Below is a small trained network, with its code and all its weights. Each question gives an input and a target symbol and asks what happens when units are switched off, that is, made to give their printed mean instead of their output.

import numpy as np


def w(rows, s, z=0):
    codes = np.array(rows[::2]) - 128.0
    scale = np.full(codes.shape[1], s)
    scale[-1] = z or s
    return codes * scale


def norm(h):
    return h / np.sqrt((h * h).mean(-1, keepdims=True) + 1e-5)


def f(y):
    return y / 2 * (1 + np.tanh(0.7978845608 * (y + 0.044715 * y**3)))


def softmax(a):
    e = np.exp(a - a.max(-1, keepdims=True))
    return e / e.sum(-1, keepdims=True)


def log_softmax(a):
    a = a - a.max(-1, keepdims=True)
    return a - np.log(np.exp(a).sum(-1, keepdims=True))


def net(x, mask):
    ids = ['αβγδεζηλξπσφψω'.index(c) for c in x.split()]
    T = len(ids)
    res = E[ids] + P[:T]
    r = norm(res)
    for j in range(3):
        rows = slice(3 * j, 3 * j + 3)
        q, k, v = (r @ M[0][rows].T for M in (Q, K, V))
        z = softmax(np.where(np.tri(T) > 0, q @ k.T / 3**0.5, -1e9)) @ v
        o = O[0][rows]
        res = res + np.where(mask[j], z, o[:, -1]) @ o[:, :-1]
    y = f(norm(res) @ A[0][:, :-1].T + A[0][:, -1])
    res = res + np.where(mask[3:11], y, B[0][:, -1]) @ B[0][:, :-1]
    return log_softmax(norm(res)[-1] @ U[:, :-1].T + U[:, -1])


Q, K, V, O, A, B = {}, {}, {}, {}, {}, {}
E = w([
[249,81,181,87],'α',
[154,21,142,128],'β',
[101,91,146,152],'γ',
[54,113,58,247],'δ',
[40,66,153,191],'ε',
[135,124,95,152],'ζ',
[190,164,77,67],'η',
[107,147,230,115],'λ',
[127,168,242,101],'ξ',
[36,114,126,94],'π',
[94,140,145,91],'σ',
[111,102,232,190],'φ',
[178,86,104,160],'ψ',
[125,144,129,163],'ω',
],0.02)
P = w([
[209,86,250,64],'0',
[166,103,219,74],'1',
[147,126,179,107],'2',
[128,163,164,90],'3',
[81,175,136,101],'4',
[91,254,88,98],'5',
[31,230,95,91],'6',
],0.004)
Q[0] = w([
[200,116,70,248],'H0',
[86,91,76,54],'H0',
[46,103,145,182],'H0',
[126,146,83,221],'H1',
[250,65,93,183],'H1',
[105,57,210,152],'H1',
[63,44,68,83],'H2',
[174,144,81,27],'H2',
[84,231,92,151],'H2',
],0.022)
K[0] = w([
[219,149,76,248],'H0',
[101,78,55,44],'H0',
[76,127,135,181],'H0',
[158,156,78,228],'H1',
[250,69,129,175],'H1',
[72,57,229,157],'H1',
[63,100,52,104],'H2',
[133,145,95,39],'H2',
[109,228,116,121],'H2',
],0.021)
V[0] = w([
[79,170,147,157],'H0',
[149,136,163,171],'H0',
[170,124,167,173],'H0',
[158,151,115,125],'H1',
[151,229,11,155],'H1',
[157,64,220,102],'H1',
[158,89,128,59],'H2',
[68,218,127,108],'H2',
[53,196,114,92],'H2',
],0.011)
O[0] = w([
[124,87,76,58,125],'H0',
[79,63,155,165,227],'H0',
[62,53,182,199,253],'H0',
[112,135,172,109,135],'H1',
[20,33,254,116,149],'H1',
[202,228,70,110,130],'H1',
[54,84,53,80,35],'H2',
[238,229,41,115,53],'H2',
[208,186,39,146,14],'H2',
],0.0066,0.0038)
A[0] = w([
[121,128,149,245,180],'N0',
[183,62,67,153,151],'N1',
[98,184,50,199,34],'N2',
[183,151,192,148,114],'N3',
[5,193,78,180,148],'N4',
[104,89,73,51,3],'N5',
[164,190,122,140,160],'N6',
[124,33,80,165,159],'N7',
],0.016,0.0047)
B[0] = w([
[165,150,103,196,246],'N0',
[140,90,100,65,151],'N1',
[125,5,131,128,143],'N2',
[175,111,123,90,171],'N3',
[125,184,58,150,146],'N4',
[78,120,111,92,133],'N5',
[78,156,192,179,162],'N6',
[71,169,145,80,194],'N7',
],0.022,0.012)
U = w([
[143,7,105,163,116],'α',
[134,133,129,153,97],'β',
[112,138,37,137,148],'γ',
[148,123,128,132,72],'δ',
[212,71,164,98,199],'ε',
[67,74,220,150,129],'ζ',
[99,125,126,67,253],'η',
[169,213,225,97,93],'λ',
[133,139,122,150,84],'ξ',
[120,154,47,176,44],'π',
[156,225,89,117,134],'σ',
[131,138,123,161,97],'φ',
[131,54,31,179,75],'ψ',
[251,118,124,205,140],'ω',
],0.017,0.0072)

Each question gives the input, a string of symbols that net reads in full, and the target symbol t.
The units are the heads (3 rows each of Q, K, V and O) and the neurons (one row each of A and B). Each row of codes is followed by its name. A weight is (code - 128) times the scale printed after its matrix; where a second scale follows, it is the last column's (O, A, B and U).
mask holds one flag per unit, heads first, then neurons. A switched-off unit (its flag False) gives its mean, the last column of its rows in O or B, instead of its output. The means were averaged over made-up inputs and are rounded, as every weight is.
A unit's drop is (log p(t) with every unit on - log p(t) with that unit switched off) / (log p(t) with every unit on - log p(t) with every unit switched off).
The circuit of an input: a set's keep is (log p(t) with only the set's units on - log p(t) with every unit switched off) / (log p(t) with every unit on - log p(t) with every unit switched off). Starting from all 11 units, units are removed one at a time, each time the one whose removal leaves the highest keep (on an exact tie, the one counted first), for as long as the keep stays at least 0.8.
circuit, biggest first: the units of the circuit, biggest drop first
top k neurons: the k neurons with the biggest drops, biggest first
heads that matter: for each layer, one digit per head in row order, 1 if its drop is at least 0.15 and else 0, layers parted by /
drop of u: that unit's drop, to one decimal
input α η ζ ζ ω λ ζ, target ω: top 4 neurons -> N0, N6, N5, N7
input π φ ξ ξ γ, target α: circuit, biggest first -> H1, N2
input ω π ζ ω ζ ω, target ζ: circuit, biggest first -> H1
input α φ ζ ω ε, target ψ: circuit, biggest first -> H1, N2, N4
input φ π ξ φ η ω ζ, target ζ: heads that matter -> 110
input β ξ η ζ ζ ω π, target γ: heads that matter -> 100
input γ ω ζ β α ζ σ, target σ: top 3 neurons -> N0, N6, N7
input ζ ζ ω, target ω: top 2 neurons -> N0, N6
input ξ φ ζ ζ ε β, target η: heads that matter -> 011
input β φ γ, target α: top 3 neurons -> N2, N1, N6
input β β ψ, target ζ: drop of N6 -> 0.0
input ζ ζ ζ ζ ζ ω η, target η: drop of H2 -> 0.2
input ω ζ λ ζ σ, target σ: drop of H0 -> 1.9
input ζ λ ψ, target ζ: drop of H2 -> 2.1
